Below is a small trained network, with its code and all its weights. Each question gives an input and a class and asks what happens when units are switched off, that is, made to give their printed mean instead of their output.

import numpy as np


def w(rows, s, z=0):
    codes = np.array(rows[::2]) - 128.0
    scale = np.full(codes.shape[1], s)
    scale[-1] = z or s
    return codes * scale


def norm(h):
    return h / np.sqrt((h * h).mean(-1, keepdims=True) + 1e-5)


def f(y):
    return np.maximum(y, 0)


def log_softmax(a):
    a = a - a.max(-1, keepdims=True)
    return a - np.log(np.exp(a).sum(-1, keepdims=True))


def net(x, mask):
    res = np.array(x, float).reshape(1, 7) / 4 @ E
    u = 0
    for l in range(2):
        y = f(norm(res) @ A[l][:, :-1].T + A[l][:, -1])
        res = res + np.where(mask[u : u + 7], y, B[l][:, -1]) @ B[l][:, :-1]
        u += 7
    return log_softmax(norm(res)[-1] @ U[:, :-1].T + U[:, -1])


A, B = {}, {}
E = w([
[127,136,132,132],'x0',
[152,124,202,3],'x1',
[204,34,181,217],'x2',
[131,124,126,126],'x3',
[19,87,223,136],'x4',
[129,120,123,125],'x5',
[128,134,137,132],'x6',
],0.0078)
A[0] = w([
[3,105,153,128,60],'L0N1',
[87,165,106,90,140],'L0N2',
[208,105,205,86,80],'L0N3',
[45,71,193,156,2],'L0N4',
[62,178,68,179,196],'L0N5',
[118,231,72,72,163],'L0N6',
[115,161,172,110,146],'L0N7',
],0.015,0.0027)
B[0] = w([
[61,233,119,162,217],'L0N1',
[170,199,163,154,194],'L0N2',
[145,127,21,51,199],'L0N3',
[150,2,191,89,210],'L0N4',
[107,87,44,167,236],'L0N5',
[137,11,140,85,255],'L0N6',
[142,113,126,80,164],'L0N7',
],0.017,0.0093)
A[1] = w([
[81,200,121,8,98],'L1N1',
[14,164,48,222,74],'L1N2',
[228,64,140,155,62],'L1N3',
[150,82,55,192,176],'L1N4',
[199,147,127,206,14],'L1N5',
[128,53,210,208,102],'L1N6',
[163,166,101,206,4],'L1N7',
],0.016,0.0028)
B[1] = w([
[102,155,179,212,195],'L1N1',
[155,91,200,27,220],'L1N2',
[73,153,187,133,206],'L1N3',
[147,167,105,203,251],'L1N4',
[79,145,177,115,146],'L1N5',
[180,173,7,116,185],'L1N6',
[67,207,138,112,148],'L1N7',
],0.02,0.011)
U = w([
[170,51,12,226,251],'0',
[97,22,187,50,45],'1',
[75,205,197,254,55],'2',
],0.013,0.0015)

Each question gives the input, the list of numbers given to net, and the class t.
The units are the neurons (one row each of A and B). Each row of codes is followed by its name. A weight is (code - 128) times the scale printed after its matrix; where a second scale follows, it is the last column's (A, B and U).
mask holds one flag per neuron, layer by layer. A switched-off neuron (its flag False) gives its mean, the last column of its row in B, instead of its output. The means were averaged over made-up inputs and are rounded, as every weight is.
A unit's drop is (log p(t) with every unit on - log p(t) with that unit switched off) / (log p(t) with every unit on - log p(t) with every unit switched off).
The circuit of an input: a set's keep is (log p(t) with only the set's units on - log p(t) with every unit switched off) / (log p(t) with every unit on - log p(t) with every unit switched off). Starting from the 12 units with the biggest drops (on a tie, the unit counted first), units are removed one at a time, each time the one whose removal leaves the highest keep (on an exact tie, the one counted first), for as long as the keep stays at least 0.8.
circuit, biggest first: the units of the circuit, biggest drop first
unit that matters most: the unit with the biggest drop
top k neurons: the k neurons with the biggest drops, biggest first
top k neurons in layer l: the k neurons of layer l with the biggest drops, biggest first
drop of u: that unit's drop, to one decimal
input [-1,-3,-6,-2,1,3,-8], class 1: top 2 neurons -> (L1N2, L0N1)
input [-6,-7,8,-1,-4,7,1], class 2: top 2 neurons in layer 0 -> (L0N6, L0N4)
input [0,1,-4,-3,-7,3,-1], class 1: top 2 neurons -> (L0N6, L1N3)
input [-2,1,-4,1,1,2,5], class 2: top 2 neurons in layer 1 -> (L1N1, L1N2)
input [4,1,-7,7,-8,-2,2], class 1: top 2 neurons in layer 1 -> (L1N6, L1N3)
input [7,8,8,5,-4,-2,7], class 0: unit that matters most -> L0N3
input [5,-8,-1,7,3,6,3], class 1: top 2 neurons -> (L1N2, L0N6)
input [-1,6,6,7,0,-6,-5], class 0: top 3 neurons in layer 0 -> (L0N3, L0N6, L0N4)
input [-5,8,3,6,-4,-1,8], class 0: top 4 neurons in layer 0 -> (L0N3, L0N4, L0N6, L0N1)
input [-7,0,-6,3,-1,-8,7], class 0: top 4 neurons -> (L0N6, L0N5, L1N2, L0N4)
input [4,-2,3,2,8,7,-7], class 0: top 2 neurons -> (L0N4, L1N6)
input [0,2,-8,0,1,-8,7], class 2: top 2 neurons in layer 1 -> (L1N1, L1N2)
input [-1,-6,1,-7,-7,-1,-2], class 2: top 3 neurons in layer 0 -> (L0N3, L0N4, L0N6)
input [-1,3,-3,-8,4,6,-3], class 2: unit that matters most -> L0N1
input [-4,-4,0,-5,4,1,-7], class 1: top 2 neurons in layer 0 -> (L0N1, L0N6)
input [-1,-5,-7,0,1,4,7], class 1: top 3 neurons -> (L1N2, L0N1, L0N4)
input [2,-8,5,5,-3,-6,-3], class 2: circuit, biggest first -> (L0N6, L1N7)
input [-8,6,8,8,-3,1,0], class 0: top 4 neurons -> (L0N3, L1N2, L0N4, L0N6)
input [0,4,-6,8,6,2,-2], class 2: top 2 neurons -> (L0N1, L1N1)
input [4,8,5,-4,-3,6,8], class 0: unit that matters most -> L0N3
input [-6,-6,0,-2,8,4,-7], class 1: top 2 neurons -> (L0N1, L1N2)
input [-4,-7,-3,4,7,0,-1], class 1: top 2 neurons -> (L1N2, L0N1)
input [-7,6,3,1,0,-5,2], class 0: top 4 neurons in layer 0 -> (L0N3, L0N4, L0N6, L0N1)
input [-8,6,-1,-3,4,-6,-6], class 2: top 2 neurons -> (L1N1, L0N6)
input [-5,4,3,-1,-3,7,-5], class 0: top 2 neurons in layer 0 -> (L0N3, L0N1)
input [-2,-4,-2,1,5,-8,6], class 1: top 2 neurons -> (L0N1, L1N2)
input [4,3,-8,7,5,7,-4], class 2: unit that matters most -> L1N1
input [3,-8,-5,3,6,5,1], class 1: drop of L1N2 -> 1.7
input [6,-2,6,-5,-4,-8,4], class 2: drop of L0N6 -> 0.1
input [5,7,5,7,0,6,2], class 0: drop of L1N3 -> 0.1
